How the units are linked:
from | $ § ~
Vab | Res Kog Niz
Mas | Fas Zam Zes
Zam | Kug Saz Bug
Tig | Tuv Leg Daz
Sur | Buf Baf Bug
Lub | Baf Maf Kat
Maf | Tam Fas Lub
Sop | Sef Bez Poz
Res | Kar Ris Seg
Gik | Tib Bug Zok
Pud | Niz Nad Zif
Fam | Gok Giv Kek
Kat | Sur Lub Buf
Zez | Tes Dal Fam
Ziz | Vud Sog Faz
Guk | Gop Gat Kuz
Kip | Zez Vur Tes
Gog | Ruf Maz Dul
Tuv | Daz Kun Sos
Gat | Tuf Bem Guk
Mir | Zok Sur Rol
Teg | Rik Zum Fad
Lof | Sal Bez Kug
Bef | Maf Sos Bef
Dul | Kar Gog Dal
Vud | Fuv Tiv Faz
Vel | Gub Rik Gul
Ver | Gat Zif Fuv
Nad | Vab Vur Pud
Sog | Baf Zok Zif
Bez | Nis Gem Lof
Tik | Kul Zes Mir
Gul | Kat Kul Rol
Diz | Buv Rem Sol
Kul | Mir Los Gul
Sut | Res Fem Vur
Tuf | Guk Ver Gop
Zok | Bef Gik Sog
Zum | Los Sef Bez
Kun | Vud Kug Kul
Baz | Vur Seg Kog
Tib | Fas Faz Fem
Niz | Zif Vab Ver
Sos | Fas Bug Bef
Tam | Lub Bef Tam
Sib | Nuz Nis Rut
Mus | Sop Mun Sef
Buv | Sol Tav Tof
Vur | Kog Sut Nad
Gok | Kek Kiz Poz
Zol | Lef Rut Bav
Zes | Leg Mas Tik
Kiz | Rem Tob Gok
Bug | Tiv Sur Zes
Sef | Met Mus Zum
Ris | Sog Tib Res
Tof | Mun Buv Bim
Rik | Sop Nov Vel
Faf | Val Lak Tuv
Baf | Kat Tam Sur
Lol | Bez Vel Saz
Seg | Sut Res Baz
Gep | Tav Gop Nad
Saz | Lof Lol Zam
Buf | Bug Kat Ziz
Nis | Bav Bim Sib
Kog | Nad Baz Vab
Zif | Baz Pud Gop
Ruv | Pef Zez Tob
Kar | Dal Ruf Kip
Bem | Ver Sur Gat
Fem | Seg Tib Sut
Pef | Tob Tes Giv
Sal | Tig Rol Tuv
Nuz | Rut Bav Mir
Kug | Daz Lof Kun
Gem | Gub Mas Bez
Faz | Gik Ziz Tib
Rol | Leg Mir Sal
Tav | Maz Kuz Suv
Tob | Niz Ruv Kiz
Fas | Bef Daz Maf
Kek | Poz Fam Rem
Lak | Diz Poz Buv
Gop | Kuz Tuf Gep
Rem | Lak Kek Ves
Poz | Rem Gok Nis
Maz | Suv Gep Gog
Nov | Teg Met Rik
Leg | Sal Gul Tig
Ruf | Dul Suv Kar
Met | Zez Sop Nov
Daz | Sos Tig Fas
Mun | Giv Sol Mus
Fad | Vel Teg Gub
Lef | Faf Sop Val
Gub | Bim Fad Zol
Tes | Ruv Kip Pef
Val | Dek Zam Gem
Kuz | Gep Guk Ruv
Bim | Zol Vel Nis
Suv | Gat Tav Vur
Sol | Tof Bav Mun
Dek | Gem Faf Lol
Los | Tik Kun Kul
Fuv | Kun Ziz Gik
Tiv | Ziz Buf Vud
Bav | Rem Zes Nuz
Dal | Kip Tav Sef
Rut | Lef Sib Faf
Ves | Mus Tof Ruf
Giv | Kiz Pef Fam

In the rows, zero is written as 65.

The rows follow the links: the fewer symbols apart two units are, the more alike their rows tend to be.

Rows with their units:
[74, 87, 73, 70, 71, 82, 92, 57, 77, 74, 42, 47, 75, 62, 106, 38, 66, 65, 67, 79, 87, 37, 60, 88, 51, 76, 63, 79, 29, 44, 96, 40, 74, 91, 38, 69, 35, 40, 110, 80, 89] -> Kuz
[80, 34, 66, 63, 52, 53, 26, 52, 58, 55, 46, 57, 35, 21, 66, 77, 62, 44, 73, 48, 61, 69, 90, 48, 61, 94, 21, 80, 51, 64, 52, 86, 62, 48, 47, 43, 30, 54, 49, 49, 52] -> Zes
[54, 85, 50, 72, 67, 41, 64, 44, 33, 53, 47, 79, 52, 121, 84, 76, 41, 66, 43, 92, 83, 47, 61, 52, 53, 48, 65, 60, 53, 76, 73, 60, 75, 81, 108, 31, 81, 50, 37, 65, 94] -> Tiv
[82, 41, 63, 76, 38, 50, 18, 50, 49, 57, 31, 61, 35, 34, 61, 84, 55, 58, 66, 36, 71, 79, 83, 53, 72, 85, 22, 86, 52, 58, 63, 75, 67, 45, 40, 54, 49, 51, 41, 48, 59] -> Gul
[65, 99, 56, 75, 63, 39, 57, 51, 42, 59, 31, 77, 45, 128, 85, 82, 43, 67, 41, 89, 88, 61, 53, 63, 58, 44, 69, 70, 60, 80, 74, 61, 79, 83, 90, 39, 81, 49, 39, 75, 98] -> Baf
[70, 50, 69, 79, 58, 56, 48, 71, 70, 61, 74, 68, 74, 111, 37, 60, 77, 76, 55, 34, 55, 80, 60, 80, 86, 49, 95, 38, 86, 43, 100, 28, 54, 65, 67, 85, 111, 103, 71, 84, 70] -> Rik
[79, 98, 77, 95, 34, 78, 74, 82, 68, 84, 39, 58, 87, 43, 71, 64, 63, 90, 61, 45, 91, 76, 50, 83, 81, 60, 61, 94, 63, 49, 71, 47, 78, 73, 16, 103, 83, 48, 84, 77, 83] -> Maz
[79, 74, 82, 27, 97, 67, 80, 85, 114, 66, 93, 68, 59, 64, 46, 65, 84, 47, 78, 91, 43, 79, 71, 83, 60, 65, 87, 52, 91, 86, 45, 98, 57, 70, 71, 58, 19, 85, 76, 83, 42] -> Kek
[24, 60, 42, 71, 69, 78, 93, 67, 25, 72, 92, 76, 90, 45, 70, 71, 51, 87, 70, 77, 68, 47, 51, 27, 62, 58, 68, 60, 64, 85, 31, 74, 69, 49, 102, 72, 104, 60, 45, 30, 60] -> Seg
[74, 3, 63, 55, 68, 65, 32, 52, 76, 51, 79, 53, 53, 42, 50, 52, 86, 43, 83, 34, 35, 66, 89, 63, 68, 93, 52, 47, 54, 40, 87, 56, 45, 50, 57, 62, 45, 89, 74, 53, 37] -> Dek
[76, 2, 62, 71, 58, 64, 27, 52, 68, 55, 72, 55, 57, 53, 44, 58, 86, 50, 75, 20, 43, 73, 86, 64, 78, 88, 54, 50, 61, 33, 90, 44, 45, 47, 55, 70, 67, 92, 70, 56, 45] -> Lol
[20, 64, 46, 67, 73, 89, 108, 62, 30, 69, 90, 63, 89, 35, 95, 48, 51, 78, 76, 85, 72, 28, 53, 38, 49, 72, 68, 64, 44, 75, 47, 67, 71, 58, 87, 71, 84, 47, 76, 37, 70] -> Nad
[87, 65, 89, 39, 89, 72, 75, 81, 123, 65, 88, 62, 64, 70, 49, 47, 92, 46, 72, 76, 45, 78, 75, 95, 63, 67, 89, 50, 86, 64, 71, 75, 53, 76, 57, 75, 22, 90, 95, 94, 51] -> Buv
[64, 80, 67, 71, 70, 78, 89, 50, 64, 69, 50, 51, 75, 63, 110, 34, 67, 60, 68, 83, 81, 29, 64, 78, 43, 78, 61, 75, 28, 49, 97, 39, 72, 89, 52, 66, 41, 42, 106, 74, 93] -> Gop
[47, 85, 46, 71, 65, 44, 62, 47, 23, 55, 47, 80, 47, 101, 86, 83, 37, 71, 49, 92, 85, 52, 55, 42, 54, 50, 60, 67, 54, 86, 56, 71, 75, 72, 104, 33, 81, 47, 29, 55, 86] -> Zok
[80, 7, 69, 66, 59, 66, 27, 58, 75, 54, 77, 55, 57, 55, 36, 60, 89, 51, 77, 20, 37, 80, 87, 68, 79, 82, 57, 48, 68, 39, 92, 50, 44, 45, 50, 73, 63, 96, 71, 58, 40] -> Bez
[80, 96, 81, 88, 40, 76, 73, 97, 76, 85, 60, 71, 87, 52, 41, 80, 65, 95, 60, 43, 77, 98, 48, 80, 91, 48, 73, 87, 92, 62, 54, 62, 71, 63, 26, 109, 97, 66, 67, 81, 68] -> Dal
[23, 66, 45, 73, 66, 89, 102, 70, 30, 75, 91, 70, 97, 29, 81, 60, 51, 90, 73, 76, 70, 44, 49, 35, 60, 63, 66, 66, 59, 81, 35, 69, 74, 53, 88, 82, 99, 50, 60, 33, 63] -> Vur
[76, 96, 78, 93, 33, 74, 69, 92, 67, 84, 49, 68, 84, 43, 46, 78, 61, 93, 61, 38, 83, 92, 50, 76, 89, 53, 62, 89, 84, 58, 55, 60, 76, 62, 22, 104, 97, 60, 66, 78, 70] -> Dul
[65, 78, 64, 70, 71, 69, 82, 42, 58, 61, 44, 52, 64, 82, 112, 36, 59, 54, 61, 90, 86, 29, 60, 75, 45, 74, 61, 69, 28, 53, 99, 37, 72, 93, 63, 50, 42, 42, 94, 74, 98] -> Bem
[84, 36, 68, 76, 35, 54, 21, 53, 54, 60, 41, 58, 43, 25, 53, 86, 64, 58, 71, 28, 64, 81, 89, 51, 76, 85, 22, 80, 61, 54, 65, 69, 64, 46, 41, 61, 55, 55, 44, 47, 55] -> Los
[91, 82, 88, 59, 68, 68, 69, 99, 117, 78, 79, 67, 79, 68, 29, 71, 85, 66, 64, 53, 54, 100, 61, 98, 85, 54, 89, 64, 105, 65, 62, 71, 63, 67, 40, 94, 61, 89, 80, 95, 51] -> Ves

Each walk starts at a row. The symbols on each line, taken left to right, move it on to the next unit.
Each answer is a row, close to the row of the unit it stands for.
new walk
[84, 70, 82, 63, 67, 65, 57, 93, 107, 67, 81, 72, 75, 93, 26, 65, 84, 71, 61, 44, 49, 97, 60, 88, 86, 48, 101, 47, 103, 54, 76, 58, 56, 67, 53, 88, 85, 103, 74, 96, 55]
~ ~ § § ~: [80, 66, 79, 78, 55, 62, 55, 87, 85, 73, 70, 70, 80, 93, 26, 73, 82, 82, 56, 31, 59, 99, 57, 88, 91, 45, 91, 53, 95, 49, 80, 44, 58, 66, 50, 97, 107, 95, 66, 88, 59]
$ $ § $: [71, 100, 80, 80, 48, 80, 82, 102, 75, 84, 72, 75, 92, 41, 42, 80, 65, 93, 65, 56, 74, 96, 49, 73, 86, 47, 74, 85, 100, 80, 36, 81, 74, 59, 39, 106, 91, 67, 60, 73, 61]
new walk
[52, 73, 59, 64, 78, 76, 92, 43, 56, 63, 52, 54, 69, 76, 116, 37, 59, 59, 65, 95, 80, 21, 63, 69, 42, 73, 64, 67, 23, 55, 91, 42, 74, 90, 74, 47, 46, 39, 96, 65, 90]
§ ~ $ § ~ §: [67, 81, 71, 70, 68, 77, 84, 51, 69, 64, 43, 49, 71, 68, 110, 35, 66, 56, 64, 82, 83, 31, 62, 81, 45, 79, 65, 70, 27, 45, 100, 37, 71, 90, 47, 64, 39, 44, 107, 78, 91]
~ § ~ $ $: [79, 99, 81, 87, 46, 86, 85, 80, 75, 83, 42, 54, 88, 46, 82, 53, 67, 81, 64, 55, 89, 66, 52, 88, 72, 64, 66, 91, 57, 47, 81, 43, 77, 81, 16, 99, 64, 48, 99, 83, 86]
new walk
[58, 91, 55, 73, 65, 41, 57, 45, 37, 55, 39, 77, 44, 125, 87, 78, 44, 66, 41, 92, 87, 54, 59, 59, 56, 49, 67, 66, 58, 78, 74, 58, 73, 83, 95, 31, 76, 52, 39, 71, 98]
§ ~ ~ $ ~ $ ~ §: [45, 82, 43, 69, 71, 48, 67, 47, 25, 58, 56, 77, 52, 104, 86, 78, 38, 71, 47, 95, 82, 49, 56, 45, 54, 50, 62, 60, 55, 86, 59, 68, 75, 71, 110, 32, 87, 46, 32, 49, 84]
§ $ ~ ~: [37, 79, 45, 69, 72, 50, 72, 48, 20, 55, 62, 79, 58, 108, 81, 76, 41, 73, 47, 94, 78, 50, 53, 42, 55, 48, 69, 57, 59, 86, 59, 67, 72, 71, 112, 38, 93, 53, 34, 53, 86]
new walk
[74, 6, 65, 54, 70, 61, 32, 52, 78, 52, 79, 52, 50, 42, 51, 54, 87, 39, 82, 32, 35, 63, 91, 60, 65, 98, 53, 45, 53, 43, 83, 59, 49, 48, 56, 54, 44, 87, 74, 55, 38]
§ $ ~ $ ~ § §: [38, 84, 47, 69, 69, 52, 77, 50, 20, 57, 57, 77, 59, 103, 89, 71, 39, 72, 48, 99, 84, 42, 50, 44, 52, 50, 70, 61, 51, 84, 60, 65, 74, 74, 107, 40, 89, 46, 40, 54, 91]
§ ~ ~ ~ ~: [67, 86, 71, 78, 60, 85, 95, 60, 66, 75, 44, 50, 84, 50, 107, 36, 62, 72, 67, 74, 89, 37, 57, 82, 54, 76, 63, 82, 31, 45, 90, 38, 77, 85, 39, 79, 52, 38, 109, 76, 92]
new walk
[78, 81, 79, 30, 96, 69, 85, 86, 111, 68, 93, 69, 64, 59, 50, 64, 80, 50, 76, 95, 47, 78, 71, 81, 58, 63, 86, 59, 91, 89, 39, 102, 60, 69, 71, 63, 21, 79, 77, 83, 43]
$ ~ ~ $ §: [81, 98, 79, 93, 31, 76, 70, 89, 71, 85, 42, 63, 86, 44, 56, 77, 62, 94, 63, 37, 86, 90, 50, 78, 88, 56, 63, 94, 78, 58, 60, 55, 77, 65, 18, 106, 94, 55, 73, 77, 76]
§ § ~ ~ $: [30, 69, 48, 56, 84, 86, 108, 54, 41, 65, 89, 62, 83, 47, 104, 42, 56, 67, 76, 102, 70, 20, 57, 48, 41, 73, 67, 60, 37, 74, 53, 68, 72, 71, 93, 58, 60, 48, 81, 45, 73]
new walk
[74, 6, 70, 62, 61, 59, 26, 56, 73, 49, 75, 54, 51, 54, 46, 56, 85, 44, 78, 22, 39, 71, 86, 63, 73, 88, 59, 41, 63, 41, 93, 51, 46, 48, 53, 64, 64, 97, 73, 62, 45]
~ $ ~ ~ ~: [75, 11, 67, 46, 79, 65, 41, 58, 86, 49, 83, 55, 46, 39, 54, 54, 88, 35, 83, 49, 33, 65, 90, 65, 60, 96, 56, 48, 57, 53, 75, 73, 48, 49, 61, 56, 25, 90, 77, 58, 37]
§ ~ $ §: [78, 30, 72, 33, 96, 65, 57, 62, 105, 53, 91, 55, 52, 61, 54, 50, 88, 33, 80, 64, 34, 63, 87, 75, 56, 84, 73, 40, 69, 60, 76, 74, 45, 62, 72, 49, 21, 93, 81, 73, 36]
new walk
[67, 75, 67, 67, 74, 75, 87, 47, 67, 64, 47, 47, 70, 72, 111, 32, 65, 57, 66, 85, 82, 26, 63, 81, 46, 76, 63, 70, 25, 47, 102, 36, 75, 91, 57, 57, 41, 45, 102, 74, 91]
$ $ § ~ § § §: [30, 69, 46, 61, 81, 82, 103, 48, 40, 62, 76, 60, 80, 58, 111, 42, 51, 65, 70, 98, 76, 18, 60, 48, 44, 75, 66, 62, 31, 69, 69, 53, 72, 75, 92, 57, 66, 45, 82, 47, 83]
~ $ § ~ ~ $ §: [80, 107, 82, 61, 64, 77, 85, 103, 96, 84, 76, 72, 80, 49, 42, 80, 72, 81, 68, 71, 67, 98, 50, 81, 78, 51, 81, 81, 103, 87, 29, 94, 70, 62, 44, 94, 60, 68, 69, 84, 54]
new walk
[68, 96, 58, 79, 47, 38, 45, 55, 36, 63, 28, 80, 38, 92, 71, 100, 38, 74, 44, 78, 89, 77, 58, 51, 66, 48, 47, 87, 65, 88, 51, 81, 80, 69, 75, 41, 75, 42, 25, 65, 86]
§ $ § § § ~ ~: [76, 60, 64, 71, 46, 55, 35, 57, 47, 64, 38, 65, 40, 18, 65, 95, 50, 61, 70, 52, 75, 82, 78, 47, 67, 80, 20, 96, 55, 77, 39, 94, 72, 49, 46, 52, 45, 40, 34, 44, 56]
~ ~ § ~: [72, 102, 64, 79, 49, 37, 46, 56, 38, 57, 29, 77, 41, 108, 74, 94, 37, 71, 43, 80, 92, 75, 57, 59, 64, 46, 56, 82, 69, 83, 57, 73, 77, 74, 79, 40, 79, 50, 27, 71, 92]
new walk
[72, 21, 68, 39, 95, 65, 52, 60, 97, 54, 93, 57, 56, 74, 49, 45, 93, 38, 78, 57, 29, 66, 85, 77, 60, 81, 80, 35, 66, 51, 87, 62, 44, 61, 74, 55, 35, 99, 85, 72, 40]
~ $ ~ $ § $: [29, 76, 43, 70, 64, 58, 76, 57, 18, 60, 74, 80, 69, 83, 75, 82, 40, 81, 57, 87, 74, 49, 52, 33, 62, 50, 68, 60, 64, 90, 39, 74, 73, 60, 111, 52, 105, 54, 30, 43, 76]
$ $ ~ $ ~ ~: [66, 96, 57, 75, 61, 37, 53, 47, 42, 58, 29, 77, 44, 123, 83, 85, 39, 66, 41, 87, 88, 63, 59, 63, 61, 47, 61, 71, 57, 76, 77, 58, 76, 84, 89, 35, 77, 48, 38, 73, 96]
